Below are the code and all the weights of a small trained network. Each question names an input and a class and asks about switching units off, where a switched-off unit gives its printed mean instead of its output.

import numpy as np


def w(rows, s, z=0):
    codes = np.array(rows[::2]) - 128.0
    scale = np.full(codes.shape[1], s)
    scale[-1] = z or s
    return codes * scale


def f(y):
    return np.maximum(y, 0)


def log_softmax(a):
    a = a - a.max(-1, keepdims=True)
    return a - np.log(np.exp(a).sum(-1, keepdims=True))


def net(x, mask):
    res = np.array(x, float).reshape(1, 4) / 4 @ E
    y = f(res @ A[0][:, :-1].T + A[0][:, -1])
    res = res + np.where(mask, y, B[0][:, -1]) @ B[0][:, :-1]
    return log_softmax(res[-1] @ U[:, :-1].T + U[:, -1])


A, B = {}, {}
E = w([
[152,105,115,173,141,144,209,135,186,134,100,185],'x0',
[98,113,155,148,135,154,163,237,122,176,131,57],'x1',
[127,201,138,28,122,104,154,198,191,46,136,81],'x2',
[111,101,79,254,128,154,128,102,230,177,115,204],'x3',
],0.0098)
A[0] = w([
[134,114,128,208,129,129,183,123,107,145,122,155,129],'neuron 0',
[126,126,124,94,123,127,112,132,20,136,132,105,114],'neuron 1',
[126,125,122,150,126,134,174,103,141,119,127,158,3],'neuron 2',
[131,120,123,120,122,127,105,135,126,133,130,110,39],'neuron 3',
[122,133,140,119,134,128,117,122,79,129,128,123,71],'neuron 4',
[126,135,132,73,132,131,155,216,133,124,127,97,98],'neuron 5',
[118,126,120,253,126,132,119,171,146,156,129,122,55],'neuron 6',
[122,134,127,101,130,132,93,124,134,125,128,117,12],'neuron 7',
[123,135,129,85,120,130,158,196,121,118,132,104,84],'neuron 8',
],0.032,0.0048)
B[0] = w([
[115,84,83,120,115,184,228,139,158,117,137,148,204],'neuron 0',
[147,128,151,125,141,156,94,113,5,141,120,131,236],'neuron 1',
[175,146,172,145,145,74,112,121,106,148,110,189,160],'neuron 2',
[128,156,144,144,133,138,108,140,132,111,106,103,143],'neuron 3',
[128,121,125,124,117,135,113,124,65,137,135,135,171],'neuron 4',
[121,116,103,65,122,96,187,150,175,97,137,60,252],'neuron 5',
[109,126,153,169,132,164,84,137,195,179,129,90,224],'neuron 6',
[94,141,109,124,122,141,109,144,131,109,137,105,154],'neuron 7',
[123,128,140,94,129,72,156,167,167,140,125,94,228],'neuron 8',
],0.021,0.034)
U = w([
[93,134,151,63,142,46,215,199,160,124,146,42,139],'0',
[49,233,49,116,66,73,55,57,180,35,182,165,140],'1',
[85,84,138,219,140,175,179,131,221,227,127,139,111],'2',
[132,56,137,141,141,181,208,123,68,189,129,123,24],'3',
[110,152,180,93,147,112,80,123,32,137,142,66,112],'4',
[183,152,117,175,155,71,201,66,195,115,89,254,251],'5',
],0.0072,0.0028)

Each question gives the input, the list of numbers given to net, and the class t.
The units are the neurons (one row each of A and B). Each row of codes is followed by its name. A weight is (code - 128) times the scale printed after its matrix; where a second scale follows, it is the last column's (A, B and U).
mask holds one flag per neuron, in row order. A switched-off neuron (its flag False) gives its mean, the last column of its row in B, instead of its output. The means were averaged over made-up inputs and are rounded, as every weight is.
A unit's drop is (log p(t) with every unit on - log p(t) with that unit switched off) / (log p(t) with every unit on - log p(t) with every unit switched off).
The circuit of an input: a set's keep is (log p(t) with only the set's units on - log p(t) with every unit switched off) / (log p(t) with every unit on - log p(t) with every unit switched off). Starting from all 9 units, units are removed one at a time, each time the one whose removal leaves the highest keep (on an exact tie, the one counted first), for as long as the keep stays at least 0.8.
circuit, biggest first: the units of the circuit, biggest drop first
most important unit: the unit with the biggest drop
k most important neurons: the k neurons with the biggest drops, biggest first
drop when u is switched off: that unit's drop, to one decimal
input [5,-7,0,5], class 5: circuit, biggest first => (neuron 2)
input [-7,-2,3,4], class 1: circuit, biggest first => (neuron 1; neuron 5; neuron 8; neuron 6)
input [-4,4,-1,-3], class 4: 2 most important neurons => (neuron 1; neuron 0)
input [8,1,1,0], class 2: 2 most important neurons => (neuron 1; neuron 5)
input [1,-2,-1,-1], class 5: 2 most important neurons => (neuron 5; neuron 1)
input [-7,1,2,1], class 4: circuit, biggest first => (neuron 0; neuron 5)
input [4,-2,2,1], class 5: 3 most important neurons => (neuron 5; neuron 6; neuron 1)
input [4,-4,-5,-3], class 3: 2 most important neurons => (neuron 6; neuron 5)
input [-1,4,-6,-1], class 3: 2 most important neurons => (neuron 8; neuron 1)
input [8,-3,-4,-1], class 2: 2 most important neurons => (neuron 1; neuron 0)
input [7,-5,4,3], class 5: drop when neuron 1 is switched off => 0.0
input [7,-8,-6,1], class 5: drop when neuron 2 is switched off => 1.1
input [6,-7,8,2], class 5: drop when neuron 5 is switched off => 0.1
input [-3,-8,-8,3], class 2: most important unit => neuron 1
input [-4,-7,3,1], class 1: drop when neuron 5 is switched off => 0.3
